In the rows, 128 means zero.
Each row of numbers stands for one element and depends on some of the facts below. Use the named rows to name the rest.

How the elements are related:
Σ: belongs to class; θ: points at
Σ 89 <- beklasu, bidon, doplunir, flupo, fuvuki, kidas, mifluk, mokla, pefa, plime, rolel, stokles, tolek, zire
Σ 178 <- bogrobir, draplesku, fetrobe, fizal, fliskipum, gripok, gugur, kelok, klabruku, klodem, nini, pobam, poklu, rabastak, stisu, sugro, vekam, zotran
Σ 959 <- botri, darido, daso, davar, drufolem, fatra, favir, feflil, festan, fibar, fligos, fligrek, gedregren, gigon, gimak, gomis, grenum, griskufel, gruklim, guduk, kili, kluvak, kluvan, loste, lunos, medas, mene, mivole, mople, muples, nofloska, nuvik, radok, reflus, sabrezim, siste, skegok, staligrar, steba, stesa, tafler, tasor, tevis, togragrim, truskik, tufe, tufedin, tuvas, vuzan, zetir, zistu, zitum
Σ 542 <- bragis, bririn, dregi, dritri, drupur, funo, griguk, kirar, meflam, motibron, ponute, rakirel, sasazas, skelan, soflafil, tatro, tezeve, trobran, tufom, vasam
Σ 649 <- drukos, duklo, flustum, fupe, garok, giklis, klopam, kloze, nudol, skoram
{beklasu, davar, fibar, tatro} θ skoram
{beklasu, dregi} θ loste
{bririn, draplesku, radok} θ gedregren
{darido, fibar, poklu, skegok, staligrar, togragrim} θ vasam
{daso} θ medas
{doplunir, gripok, vekam} θ drupur
{doplunir, drukos, fligos, gomis, pobam, staligrar} θ kluvan
{draplesku, fliskipum, rakirel, truskik} θ bragis
{dritri, gruklim} θ mople
{dritri, mople, poklu, zotran} θ mifluk
{dritri, fatra} θ fligrek
{drufolem, loste, trobran} θ ponute
{drukos, duklo} θ reflus
{drupur, gripok, mople, skoram, vekam, zetir} θ mene
{fatra, mople} θ drufolem
{fatra, medas, zetir} θ poklu
{fatra, sasazas} θ botri
{fatra, mifluk, mople, vekam} θ guduk
{favir, zetir} θ fizal
{feflil, flustum} θ fatra
{festan, garok} θ kidas
{festan, grenum, zetir} θ daso
{fetrobe, fuvuki, soflafil} θ rabastak
{fizal, mivole} θ nofloska
{fligrek, nuvik, reflus} θ vekam
{flupo} θ tafler
{flupo} θ fliskipum
{flupo, tevis} θ fetrobe
{funo} θ grenum
{fupe, stisu} θ duklo
{fuvuki} θ kili
{fuvuki} θ mivole
{garok, meflam} θ sasazas
{gedregren, gugur, radok, tufom, vuzan} θ kelok
{gigon} θ togragrim
{gigon} θ staligrar
{grenum} θ skegok
{grenum, nuvik, rakirel, tatro, tolek} θ skelan
{griguk, zire} θ motibron
{griskufel, tafler, zitum} θ gimak
{guduk, togragrim} θ beklasu
{gugur, kidas} θ stisu
{kidas, kluvak} θ nuvik
{kili, pefa} θ nudol
{klopam, muples} θ fuvuki
{loste, trobran} θ sugro
{lunos} θ gruklim
{mene, skoram} θ trobran
{mivole, nuvik, rakirel, reflus} θ dritri
{mokla} θ bidon
{motibron} θ vuzan
{nini} θ klodem
{nini, skegok, stesa, truskik} θ doplunir
{nini, staligrar} θ pobam
{nudol} θ favir
{nuvik, zotran} θ klabruku
{plime, poklu} θ gripok
{plime} θ giklis
{ponute} θ tufedin
{radok} θ truskik
{rolel} θ soflafil
{rolel} θ zitum
{rolel} θ sabrezim
{siste} θ zetir
{siste, steba, tezeve} θ rakirel
{skegok} θ davar
{soflafil} θ fibar
{tafler, tufe} θ darido
{tasor} θ muples
{tatro} θ meflam
{tezeve} θ steba
{tufom} θ lunos
{tuvas} θ plime
{tuvas} θ radok
{tuvas} θ tevis
{zire} θ funo

Some elements and their rows:
[156 138 137 137 124 137 149  92 113 131 123  68 123 121 117 211 137 145
 122 114 114 115 122 184  82 150 124 126 129 110 124]: skoram
[118 139 126 116 107 130 121 124 134 136 125 124  95 125 146  80 121 120
 148 106 132 119 127 134 161 137 136 134 123 108 137]: grenum
[135 125 170 136 102 127 100 116  89  91 111 134 113 128 141 146 143 150
 132 122 109 129 154 157  97 150  93 146 144 123 117]: drukos
[127 137 122 154 126 127 125 127 120 143 130 118 121 129 135 105 114 123
 141 102 123 124 124 126 183 117 135 144 118  98 138]: daso
[119 122 114 108 142 128 127 139 141 105 120  72 136 121 126 131 143 120
 140 137 136 147 127 114 146 123 154  94 118 160 140]: tevis
[133 130 156  87 118 124 128 124 137 121 165 127 140 125 121  84  99 130
 155 113 144 140 122 147 159 141 139 146 121 106 123]: feflil
[100 125 111  86 133 126 139 132 138 108 110  75 146 118 130  84 145 114
 154 136 128 134 113 161 117 137 122  96 144 166 141]: tafler
[123 124 112 164 141 108 116 164 159 119 121  65 142 124 142 118 108 139
 129 119 146 140 127 129 155 107 136 148 132 160 127]: muples
[133 128 165  87 120 132 127 117 128 113 165 124 139 121 119 103 107 135
 156 119 142 143 131 140 196 137 144 134 112 100 124]: mople
[116 113 134 146 107 134 128 143 159 148  94 126 129 137 143 133  90 144
 108 160 133 117 102 113  68 134  96 153 125 130 120]: mokla
[142 135  91 120 135 127 101 145 135 139 124 175  90 158 138 104 106 124
  81 135 118 123 132 103  18 147 133 115 115 142 132]: griguk
[ 93 131 116 107 142 140 154 118 135 113 111  95 151 123 131 104 135 112
 148 121 124 122 116 152 125 129 125 110 130 148 139]: darido
[143 128 123 133 121 129 144 108 139 141 141 162 117 106 110 188 186 120
 132 134 144 125 136 116 189 120 145 111 145 124 112]: gripok
[170 129 153 112 108 123 116 113 119 119 143  80 127 128 112 152 123 154
 135 122 118 130 129 190  78 157 123 148 135 113 116]: flustum
[147 138 129  94 145 144 159  99 142 144 152 163 130 138 115 138 118 128
 101 154 126 121 136 136  62 141 107 116 109 147 118]: trobran
[151 135 108 128 148 122 106 144  96 155 135 179 116 143 126 117 142 109
 109 166 102 139 156 112 117 130 113 110 129 142 140]: rakirel
[125 134 143 124 122 129 135 119 136 134 138 108 125 126 131 103 118 126
 148 109 133 127 130 138 188 137 135 131 121 100 133]: medas
[129 134 138 114 137 140 158  99 146 118 155  99 145 127 117 127 103 130
 133  98 145 125 111 149 163 132 147 129 106 123 123]: tufedin

Name these rows:
No name comes twice in this set of rows, the named rows included.
[142 133  98 137 172 135 127 132  72 138 117 156 139 147 116 159 159 108
  91 157  90 129 152  83 121 119 133  87 114 151 147] -> bragis
[126 123 117 143  85 141 119 134 157 161  93 124  84 135 150 134 101 136
 104 158 136 109 100 101  80 150 112 135 113 108 130] -> zire
[112 125 140 105 123 139 116 132 102  98 119 115 113 124 135 107 149 119
 145 124 127 140 142  96 198 133 152 101 120 135 139] -> truskik
[128 134 145 142 144 143 154 104 113 127 148 117 147 120 119 133 121 126
 142 111 130 130 131 120 221 122 145 132 108 111 133] -> mene
[ 97 139 142 120 109 143 135 106 131 121 118 131 108 118 147  91 138 121
 149 115 135 120 132 129 177 143 120 119 124 123 137] -> skegok
[127 125 136 153 131 111 107 158 142 128 134  97 141 124 142 107 110 140
 143 121 138 146 133 133 195 109 128 152 139 140 129] -> mivole
[134 120 143 155  99 129 107 136 107 164 118 152 136 142 130 116  86 137
 125 153 111 122 112 104  96 130  95 163 125  71 129] -> kidas
[119 142 111 161 177 150 166  96  91 147 117 175 148 142 123 164 142 117
  97 149  96 112 145 124  84 114  98 107 121 151 137] -> vasam
[140 126  95 142 128 123 124 135 154 136 126 154 120 118 117 161 154 129
 122 114 141 119 118 129 109 105 138 133 151 127 113] -> bogrobir
[167 128 131 137 135 130 125 114 102 112 117  55 127 126 115 241 154 144
 111 123 111 137 136 139 123 142 144 110 122 127 133] -> giklis
[143 131 115 103 127 112 105 145 114 147 139 179 107 139 134 102 145 110
 113 172 113 137 150 126  74 149  97 105 132 151 130] -> tezeve
[149 130  98 187 133 109 125 147 158 169 130 138 115 107 124 199 167 137
 120 127 150 121 134 108 169  97 137 142 148 134 113] -> fizal
[127 129 123 198 151 117 126 149 126 137 129  85 147 125 141 142 105 136
 132 103 135 138 132 118 207  96 142 148 120 130 133] -> nofloska
[141 135  84 152 143 132 118 134 118 139 127 165  98 158 128 128 104 124
  75 121 113 119 133  97  34 130 144 117 108 138 133] -> motibron

The same elements again, as new rows of numbers:
Known rows:
[131 146 115 107  70 125 108 144  98 160 180  96 103 165 154  89 133 151
 118 169 102 131 193 120 123 166 123 170 183  99 142  86  77 141 107 101]: tufom
[188 109 123 120  79 120 112 135 109 140 159 128 119 136 112 141 144 136
 108 161  89 125  99 161  93 165  72 157 194 103 137 152 171 144 122 119]: fetrobe
[143  79 165 162 128 140 117 132 158 147 152 127 166 157 107 165 174 122
  90 150 108 140  92 142  71 136 138 129 156  91 117 121 151 126  81 191]: nudol
[106 165 144  87  88 119 117 143 116  97 186 131 126 107 139 147 161 150
 129 158 100 140 109 172 116 119 117 166 183 125 146 141 151 164 162  84]: tafler
[195  78 205 178 151 137 134 154 167 140 129 130 140 116 131 163 164 140
 125 115 140 139 185  93  73  79 139 152  84 130 150 167 160 119 109 200]: kluvan
[132 113 129 163 162 132 124 159 141 161 113 125 147  91  83 140 168 175
 111 154 134 125 189 118  88 125 123 163 104 123 149 164 136 173 111 135]: pobam
[124 133 154 147  56 127 104 129 132 151 160 113 152 124 137  96 112 153
 121 177 133 162 154 107 121 183 125 169 107 111 104 109 110 127  92 200]: sasazas
[156 145 118 151 120 125 110 108 119 125 128 120 125 117 154 134 116 164
 131 104 149 160 128 123 106 109 117 114 137 133 125 155 116 116 142 150]: medas
[149 139 126 175  84 116 117 138 109 158 121 105 127 121 117 115 114 169
 113 121 153 145 120 126 105 187  80 139 170 108 141 155 123 147 107 164]: poklu
[131 156 128 137 122 119 116 150 102 115 148 121 124 111 164 133 140 151
 121  88 156 146  92 100  88 146 114 121 179 118 131 134 121 115 110 113]: zetir
[140 107 129 119 159 135 122  98 116 136 188 138 137 152 178 162 182 122
 103 105 131 115  86 162  70 100 120 133 177 128 115 121 167 120  97 101]: muples
[160 148 118 163 142 124 111 119 119 133 130 106 125 117 150 118 112 165
 134  87 149 153 123 104  98 134 110 107 167 124 111 143 103 116 140 148]: nuvik
[195  98 158 172  58 144  95 111 153 156 153 100 156 147 140 118 102 160
 131 165 116 177 148 102  85 185 131 159  82 105 127 145 147 124 116 218]: skelan
[ 94 155 153  88  97 113 125 179 121 105 181 124 143  95 127 134 170 140
 135 129 123 138 102 145 107 104 128 151 167 122 136 126 164 137 149  78]: tufe
[136 113 118 154 148 129  94  78 164 138 116 111 152 169  97 143 129 161
 130 174  92 152 152 161  87 104  96 120 104 119 110 121  93 224 141 124]: kloze
[ 94 122 150 153 103 119 123 179 139 137 132  89 146 130  99 109 152 147
 128 150 113 150 145  90  89 150 153 145 184  82 130 113  91 107 100 168]: fupe
[ 96 165 176  96  62 137 106 159 115 145 203 138 154 123 139 125 154 135
 106 172 131 128  98 160 126 150 123 166 132 111 136 102 142 145 100 149]: soflafil
[213  96 131 140  84 113 128 150 123 126 194 106  95 170 174 140 133 130
 140 144  89 142 198 121  85 104 125 159 195 102 149 118 169 128 149 108]: gedregren

Which element is each row?
No name comes twice in this set of rows, the named rows included.
[197  65 133 166  85 129 105 109 125 156 152 132 145 166 121 155 162 129
 102 163 103 135 108 167  73 142  72 147 154 129 146 155 175 160 100 159] -> rabastak
[162 100 139 174 108 133 119 132 163 142 109  88 150 154 102 131 120 158
 129 148 101 161 152  95  79 143 134 147 144  85 128 127  99 147 110 186] -> duklo
[226  57 116 185  85 123 108  94 133 163 137  92 105 174 116 128 117 146
 136 183  78 141 191 148  72 139  70 169 139 115 144 145 157 164 129 165] -> kelok
[ 96 158 121 108 166 122 131 149 104 154 115 111 133  95  98 119 176 179
 103 142 129 113 184 112 104 136 114 164 149 106 145 146  98 182 130  82] -> nini
[169 138 129 106 109 115 132 169 105 121 180  99  99 160 154 129 152 137
 143 125  89 129 201 120 105 106 119 159 204 100 148 113 144 121 161  73] -> radok
[137 119 142 103 121 107 123 119 134 136 182 115 136 116 141 143 180 131
 131 138 109 135 159 157  96  87 118 123 129 133 122 122 162 129 117 107] -> zistu
[142 145 130 140  56 142 113 121 125 154 166 114 144 103 122  92 115 171
 135 176 105 143 192 125 111 172 139 171  98 110 111 112 124 162 132 194] -> funo
[144 125 197 162  68 130 103 162 136 155 137 111 133 169 153 139 113 143
 101 143 151 143 170  92 126 173 136 178 117 110 144 128  99 119  86 215] -> drupur
[182 122 133 164 102 130 121 123 130 111 145 114 137 124 149 138 127 150
 128 100 130 156 134 110  78 140 123 150 128 127 126 147 150 124 130 178] -> daso
[112 122 128 120 136 141 111 137 139 136 136 132 153 154 117 147 172 132
  92 143 114 133  95 158  83 144 128 127 177  89 131 125 117 141  96 118] -> klopam

The same elements again, as new rows of numbers:
Some elements and their rows:
[124 124 128 118 139 116 149 143 114 128 107 111 114 125 131 141 124 147
 138 129 121 128 125 124 133 134 127 131]: kelok
[113 139 133 129 139 139 127 134 152 137 129 128 130 119 140 120 132 127
 130 123 134 128 120 128 125 138 138 110]: sugro
[137 122 128 127 136 129 126 128 147 133 133 140 134 129 116 128 140 125
 125 137 118 127 122 130 131 135 119 120]: zotran
[137 123 129 128 125 132 106 121 152 134 136 142 126 131 130 128 132 121
 124 129 119 121 120 133 128 127 121 122]: tatro
[118 126 125 122 133 122 123 134 141 125 122 117  99 122 151 145 136 135
 136 127 134 118 124 124 129 122 123 126]: skelan
[125 137 126 128 127 141 125 130 142 134 134 130 153 126 150 121 130 125
 130 120 142 123 121 129 121 126 129 119]: trobran
[160 120 133 117 127 135 111 124 120 157 101 126 139 136 122 114  97 149
 122 129  98 120 120 127 126 132 105 144]: griguk
[130 125 127 122 129 116 134 124 147 122 130 129 122 134 133 140 125 133
 126 132 119 123 130 129 128 144 129 122]: duklo
[135 134 131 121 127 136 174 132 123 107 148 109 120 129 133 129 125 140
 132 137 158 124 135 127 134 137 120 141]: nudol
[131 127 124 113 123 121 147 131 117 113 117 120 160 137 127 125 136 118
 130 128 140 139 138 123 126  99 127 129]: flupo
[132 125 130 115 121 117 137 136 124 118 125 128 127 134 133 123 131 137
 134 125 136 129 129 128 125 129 133 127]: kidas
[128 116 119 137 126 107 107 118 134 115 131 140 130 133 118 140 136 121
 129 139 121 129 130 130 132 120 119 123]: fligos
[126 124 123 139 123 124 118 119 121 122 136 140 143 133 130 125 129 122
 126 128 132 133 130 130 125 125 126 125]: gigon
[134 123 128 137 126 129 123 118 118 123 118 126 142 123 121 139 126  90
 115 124 106 138 146 129 138 103 127 136]: griskufel
[120 120 123 133 128 117 127 126 117 116 114 116 113 123 128 147 127 115
 129 128 122 137 141 123 135 106 127 136]: tafler
[121 126 132 135 123 121 138 125 116 130 130 129 113 131 134 121 118 131
 129 119 132 133 132 130 127 132 139 131]: davar
[125 129 116 131 121 133 124 124 115 127 132 137 169 136 127 118 120 131
 133 133 139 135 124 125 119 120 124 124]: festan
[122 127 126 136 126 128 116 125 126 134 128 134 128 129 128 132 118 134
 128 125 127 129 127 129 128 131 132 126]: skegok

Rows to name:
No name comes twice in this set of rows, the named rows included.
[144 126 132 116 129 135 121 130 110 151 103 119 134 129 131 124 102 146
 131 124 112 119 122 124 126 127 115 143] -> motibron
[132 129 119 112 125 120 144 130 116 108 110 108 147 131 130 143 145 108
 130 130 135 140 144 120 129  89 123 129] -> rolel

